Each row has a class, written after it.
[-39  11 -24  -8  28  35  14   7  14   8 -50  78 -14 -18  -2 -33  -5  -9
  -2 -25 -28 -12  26  -8  23  39   5  -9   6 -42 -19  12  23  25 -47] | pafip
[-35  21   1  36 -16  35  36  14  31  21 -40  21 -21   0  13   4 -18 -26
  30 -12 -28 -18  -7 -41  14  16   4   5   6   0  26  30 -18  24  40] | mas
[  9 -23  55  22 -45 -27 -77 -27  -8  53  19  55 -25  16 -45 -10  15   0
  -5 -40  12   5  63 -14 -43 -65  48  -2 -38  65  47 -38   3  -4  26] | siz
[ 36  -2   2  17 -26 -53  16  50 -33 -91  11 -19 -14   1 -37  -9   8  -3
 -31 -56  21  14  14  12 -35  -1 -28  -4  42 -18  14 -23  73  38 -18] | siz
[-30  23   4  -6  36  17  13  -1 -10 -25  12  34 -31 -28  35   1  -3   6
  -6   6 -12  17 -13 -10  -9  -7 -16   5  28 -33 -20  13  28  18 -33] | Meku
[ 30   1  17  11 -35  11   9  32 -51  -4 -19   0  17  -6 -29   2  -7  33
   1   4   6 -29   7  -6 -24  14  -6 -26  16 -15  45 -29  35   4 -23] | nizol
[-19  -1  25  10 -22  16  -2   0 -13  18  16  35 -24 -29  -6  11 -28 -13
  -6 -18   0   2  14 -20 -15  -8  -3 -23  39  16  10  -8 -15  -9  33] | pafip
[ 31 -10  31 -22  17  28  15   8 -50 -11 -24   7   4   3  -4   3  22   6
  10   3 -10 -49  12  34  38 -13 -43 -12  16  -7  47 -29  24  -7 -17] | Niza
[-18  18  -8   9  27 114  38   6 -15 -14 -41  11 -14 -16  25 -15 -32  -3
  24  -1 -49 -36 -20  20  10   3 -44 -34  53 -19  13  -4  24  15 -47] | Niza
[ -2  -2 -17 -25  38 -86  -9   4 -27 -36  19 -29  13 -32  20   5  13  16
  -6 -18  19  13  54  -9 -36  27  14 -36  21  12 -58  40  57  23 -50] | Meku
[-18  21  -6  -9  18  22  35   1  -6   7 -30  15  20   5 -39 -18  52   8
 -10  17   9  -7  32  22  -5 -16   9 -10 -19   6  10   1  17  40  -2] | siz
[-16  14 -15   0  14 -14 -10 -25 -18  16  10   9  19   5  -3 -13   8  37
  -3  15 -13 -20  15  -7 -19 -21  36   4 -12  -1  11  18   0   7 -10] | rit
[-15   4 -22   0 -11 -15  15  14 -18 -10 -15   8  10  20  -3   9   0   6
  -7  19  24  10   8 -15 -11  -3   1  -9  23  14  12  -8  22  14   7] | nodi
[-35  14  -6  18  55  40  -2  -3 -70 -68 -16  70 -38  -4 -15 -19  -9  -2
  -8 -10  38 -66  75  27  15 -51  31   4  22 -20  90 -61  31  24 -12] | rit
[ 40  40  14  13  40  40  16 -32  14 -49 -31 -12 -44 -68  31  20 -44   5
  11 -41 -30 -11 -12  -3   8  34 -31 -11 -17 -50  -1  59 -36  -8  54] | rit
[-16   1 -25  -7   3  -4  28 -22  35  40 -12  19  26   4  17 -42  14  22
  10  29 -72  32 -72  -2  42 -53 -20  17  40 -49 -28  12   3   8 -62] | siz
[ -4  12  -7  -3 -13  60  11   9   0  -4 -21  51 -34 -28   2  -9   2 -14
 -19   4  -4  17 -12 -28  -1  32 -37 -16  18  -4  11  -7 -13   0  13] | pafip
[ -13  -35  -41    2 -105    6  -54    6  -31    8   15   35   17  -24
  -31  -23   17  -10  -25  -28    4  -53  103   37  -64   -5   53   21
    2   50   37  -17   70   54   20] | nodi
[-15  37 -15  18  14 -12  36 -11  -9   1  -8  24  -8 -10  28  -9 -33   2
  52 -28 -10  10 -15 -19  29  27 -29 -57  22  -4 -11  26 -12   6   7] | Niza
[-25   7 -37  30 -20  18  28  -7  13  15 -30  30   5 -14  18 -10 -33  -7
  21   4  -8 -10   7 -37 -11  21 -20 -67  19  11 -16  23 -26 -10  47] | mas
[-44   7 -15   0  29  30  19  21 -19 -52 -13   8  -9 -15  -2 -26  -1  -4
 -12 -23  21 -28  47   3   2 -36   9  -3 -15 -10   3 -19  53  37 -28] | rit
[ -3  21  22  -8  27  27  34  11  -4  15 -22  46  -6  -3 -22 -24   5   2
 -18 -26   1  -4 -21 -16  16 -19 -34  -4 -27 -37   9 -31  11  11 -50] | pafip
[ -3   4 -36   1  22 -16  15 -13   0 -11 -13  30 -10 -31  34   8 -14  10
 -12  58  10  27 -23 -24 -14  26 -35  -1  48 -37  18   3  -1  -4  48] | Meku
[ 11  12  12  -5  28  -5  27   5 -24 -29 -34  23   5  -2 -14  -4  18  -1
  -1 -23  -7 -51  34  -8  30 -16 -17 -15  11 -15  23 -12  15   2   1] | Niza
[ -6   9 -34 -15  16  42  60 -17 -40 -17  -2  19 -11 -83  22   1 -66  -5
 -85   4  11 -44 -17   5 -24 -78 -45  22  18 -72  -1 -31  23  -9  10] | nodi
[ 10  -3   1 -12 -65  29   2  19 -56  17  60  44 -40 -60  22  10   4  -4
   6   4 -44 -52   3  45   2  64  -5   9  30 -43  -8  34  -4   6  37] | bez
[-49   3 -19   0 -13  44  -5 -36 -39  14  24  45  -5   8  -4   8  -7  19
 -20  14   4 -25  10  16 -29 -61  10  37  18   4  37 -54 -46  -5 -15] | bez
[  0  21  17 -16  43 -11 -18  19 -45 -22  10  35  -2  15   4   4  30  36
   5  26  16 -22  10  24   8  36 -13  -7  -1  -3  17 -24  31  18 -12] | Meku
[-39  19   1   7   4  34  15 -10 -19  12  -8  78 -28   0  10   6  10   1
   2  27   7  -7  16 -13  20 -12 -20  -1  12   0   2 -33 -22   2  55] | Nipa
[-48  -1   0  11 -88  51  46 -18 -17  -8   5  14   3   6   8 -22  24 -35
  10   1   1  31   1  -7   6 -24 -59   1  44  18  22 -10 -23  17  39] | Nipa
[-22  17  -8  25  15  35  53   7 -24 -16   6  17 -28  -8  15   1 -14  -9
  40  -5   7 -25   9   4  -1 -24 -14 -92  20   7  -5  27  -4  -5  16] | mas
[-33  -8 -13 -21  -3 -44   1  -2 -25 -10  27 -21  10  17   3 -11  12  10
  -9 -22  16  15  21   9 -40 -18  11  -8 -17  -7 -20  19  38  -1 -64] | Meku
[ 20   6  18  11 -14  30 -34   3  -1   6 -33  14  -2 -35  -9 -11 -48   1
 -25 -26 -20  -7  10  11 -18  50   2  17   1 -26  -5 -25  20  18  -4] | siz
[-14  11 -63  22  18  42  91  27 -16 -25 -41  16 -44 -16 -25  11  11 -10
 -32  23  83  11   4 -29 -80 -51 -75 -18 -17  23  90 -48  14  38  56] | bez
[-56   7 -12  -4 -31  41   2   5 -14  35 -14  43 -30  -8   1  20 -17  -7
  14   4   4  19  17  -2  -2   3   8 -16  25  27  17   1 -17  -9  18] | pafip
[-12  40   5  18  30  -7  47   2  -4  -2 -58  59  -5  27   4 -29  14 -12
  12  12 -53 -13 -33  -4  57  -6 -19   0  49 -29  50  46   8  23 -14] | mas
[ 24  23  15  -8  94  20  20  -5  27 -20 -37  -3 -25 -42  39  14   3   0
  39   3   2  34 -10 -11  31  29 -34 -34   1   7 -39  13  -5  40 -31] | bez
[ 16  -6   6  13 -21  28   0 -29 -45  68  10  26  43  63 -30 -30  38  62
 -23  88   8 -19 -13 -56 -61 -13  12 -27  -5   5  59 -36 -23 -18   0] | siz
[  7  -9 -15   8  17  -3   5  -8   0 -31 -19  36 -13  -9   2   5   6  14
   2 -13   8  -5  30 -32 -20  -8 -18 -18  12 -11  -5 -24  -9   7 -11] | bez
[ 11   7   5   5  16 -41  11  13 -17 -12 -17  14  11   7 -10  -2  19   2
   3  -7  12 -22  33 -12   4  -2  12 -24  -3   8   3   8  23  17  -7] | mas
[  36   19   67   -6   20   84  -33   -1  -43   22   11   34  -59 -102
   40   46  -83    9  -18  -14  -41  -38  -16    4   -4   54  -42  -24
   49    2  -12   -7  -23  -26   46] | pafip
[  61   47   43    1   57   43   12   43  -47  -38   14   44  -59 -111
  -49   30   18  -58  -42   46   21  -27    3   75   17   -2   -6  -60
   85   23   26  -24  -10   -7   91] | nizol
[  8  14  16  14   3  10 -11  10  -6  11 -16 -13  13 -13 -34  -7  20  12
  -1  -8  12 -34  46 -30 -34 -17  15 -41 -35  61  16  -6   6   9  32] | rit
[ 45  20  37  -3 -47 -28 -14  -2 -58  18  -8   0  19 -19 -16 -15   5  28
  -4  -6  20 -17  15 -38   8 -26   9 -22  -7  19  60 -21  22   3 -14] | pafip
[-22   0  11   0   5  53  32  20  -1 -25  -1  23 -38 -56  -3  10 -19 -34
  -3 -41  23  -6  32   7   0   8 -25 -16  10  -7   1 -15  11  28  28] | pafip
[ -6   8 -23   1 -11  35  -5  15 -28  -8 -28  17   0 -13 -11  16 -11   6
 -24   5  31 -30  48 -10 -44  27  11  -6  -5  22  17 -24  25  26  16] | nodi
[ 14   0  53 -27   9  21  -9 -11 -41   3  24  15   0 -62  -6   7 -10   4
 -20 -34   8 -23  34  23   2 -31 -29 -38   5  22 -23 -23   6  -6  -5] | pafip
[ -8  27  -6  23 -14  28  22  17   5  -1 -29  27 -12   0   5   1   1  -6
   4  21   1  -1 -12 -35  -2  11  -6 -14   1   7  15   4  -5  13  29] | mas
[-18 -11   6 -21   9  -7  13 -12 -23 -13   8 -31  15  16   2 -11  14  20
 -18 -36 -17  -8  17   2 -10 -20 -13   3  -1   9 -21  10   5   7 -51] | siz
[-55  21 -11   7 -17  22  17   1 -38  -9  -9  35 -13  54  13  -1  -1  16
 -14  -4  22  21  10 -56 -36  -3   8  23   3  13  31  -4  22  35 -53] | nodi
[ 19  14  34   6  16 -49  10  30 -29 -20   3   2  13  24  17   2   2  12
  29 -31  -5 -66  20 -51  58  94  10 -28 -20 -28 -27  19 -23  -5   8] | mas
[  2  11  16 -10  40  32   7 -12 -17  -4  -6  25 -43   7   3  15  12   9
 -16  19 -28  28 -23  21 -11 -13 -17  -8  37  -9  -1  21  -8 -12 -19] | siz
[-13  -2 -15 -33  19 -28 -31   2 -10   4 -14  58   1  10 -20 -17  70   6
 -47  47  -3 -10  34   2  20 -14  39  53 -24  -3  18   3  19   5  15] | rit
[ 18   2 -12   9 -58  28  30  32 -14 -13 -34 -27 -23 -15 -14  39 -21 -10
 -18   1  34  47 -22 -38 -61 -34 -31  -9  18  -1  16 -26  30  -8 -24] | nodi
[  1   7  -3  10 -10  22   1   8  -2   9 -35  44 -18 -31   5  -8 -23   3
  -3   2  -9 -11  11 -17   5  18 -29 -34  25  24  39   6  11   9  69] | pafip
[-15  10 -16   0 -40  15  -6   9 -33   4  -9  44 -26 -25  -9 -13  -8 -21
 -33  18  33  39  14  23 -19  34 -20  -9   9  18  23 -12  14  13  55] | siz
[ 16  29  21 -20  80  10 -14 -19 -30 -23  33  22  -1 -17 -25 -10  21  18
 -29  -7   0 -25  23  38 -16 -31  51 -17  12 -10 -19  -6  17  24 -79] | pafip
[-11 -22  12 -10 -33 -13  -7  10 -46  -9  10 -40  -8  19  -4  18   3  18
 -27  -4  21  17  36 -19 -56 -25  12  -8  11  39   9   6  30  -4 -10] | siz
[-22  -7 -15  -3  14  63  18   6   7  12  12  -3 -25  -3  23  10  10  13
  19  46  19  50 -21 -10 -35   5   4 -28  -7  17  -4  13   6  17 -18] | nizol
[-30  40 -30  34  -4  49  68  25  -7   7 -36  43 -35   2   6  -6 -24 -19
  22  14   5 -16 -25 -27   8  22 -12 -49  -2 -38  18  23 -17  -6  28] | mas
[-29   9  -3   4 -28 -38  -6  13   9  27  -1   2  27  -7 -12   3   5  26
 -24 -13  -5 -24  20 -42 -49  -1   0  19 -25  20  -3  -3  22  15  36] | Meku
[ 15  35  -7  27 -31  18  41  32 -31 -72 -28  -7  -3  37 -11 -27  -1   3
 -35  -5  18   4 -21 -75 -34 -19 -55 -60  21  19  34  -8  26 -16  22] | Niza
[ 34   0  -8 -24  72  -2  20  22   1 -28 -36   4  12 -10 -41   8  39   9
 -18 -17  30 -21  22  27  -4 -56 -33  -7 -34  -2  -8 -73  47  16 -55] | Niza
[ -49   32  -48  -11  -25   71   31  -10  -16   30  -19    1    1 -102
   16   -3  -47   11  -45   -3  -22  -41   10   39  -21  -34  -16   41
   -4    3    1   -8   16   43   46] | siz
[ 20   6  27 -15  26  39 -43  17  -3   2 -42   2 -16 -32 -12   5   0 -12
   4 -36 -26 -54  34  22  37  59 -10 -12 -35  27  -8  -9 -25 -21  18] | rit
[-64  15   0   6  -5  83  41  24 -18  10  -7  23 -34 -38  -2   8 -22 -20
   7  -7   1 -19  21  30  -9 -12   4 -24   9  15  16  11  12  21  24] | nizol
[  1  22  18  12   8  15  -3   9  10   3 -43  26 -15   6   3  15   5  13
  -2  41 -15  12 -22 -27 -12  16 -19  -3  22  -6  35   9   5  -8  42] | Meku
[-41   3  -7 -13  50 -26   6   1 -22  47  -9  75   9 -27 -10   7  -7  25
   1  16  15 -15  26  30  20 -13   9  18  -2  -4  17 -40  19  32  -1] | nizol
[-23  12  -3  -6   2  14 -12  -1 -13 -13  -6   4  11 -24  -5  -3  -6   6
 -11 -20   2 -51  38  32 -13  19  -9  -8 -18  15  10  -8   4   7  45] | Meku
[ -7  16  10  10  31  17  16  -7  -5   1 -27 -37  -7   0  -9   9  -6   0
  15  -9  11  -5   7 -18  -8 -27  12   0 -15  18  45   0 -12   7 -10] | rit
[  6  15  27 -16  17 -17  14  11 -34  16 -29   8   4   2 -25 -11  26  -2
  -7   0  -1  -7  21  16  26  12   5 -11   0  -4  11   6  16  10 -24] | siz
[-64  37  13 -22  75  81   5 -16  30  44 -36  64 -21   0 -15  36   8  -8
 -14  26   3 -11  14  28  28  41   8  18 -32  25   1  -4 -80  -1  79] | pafip
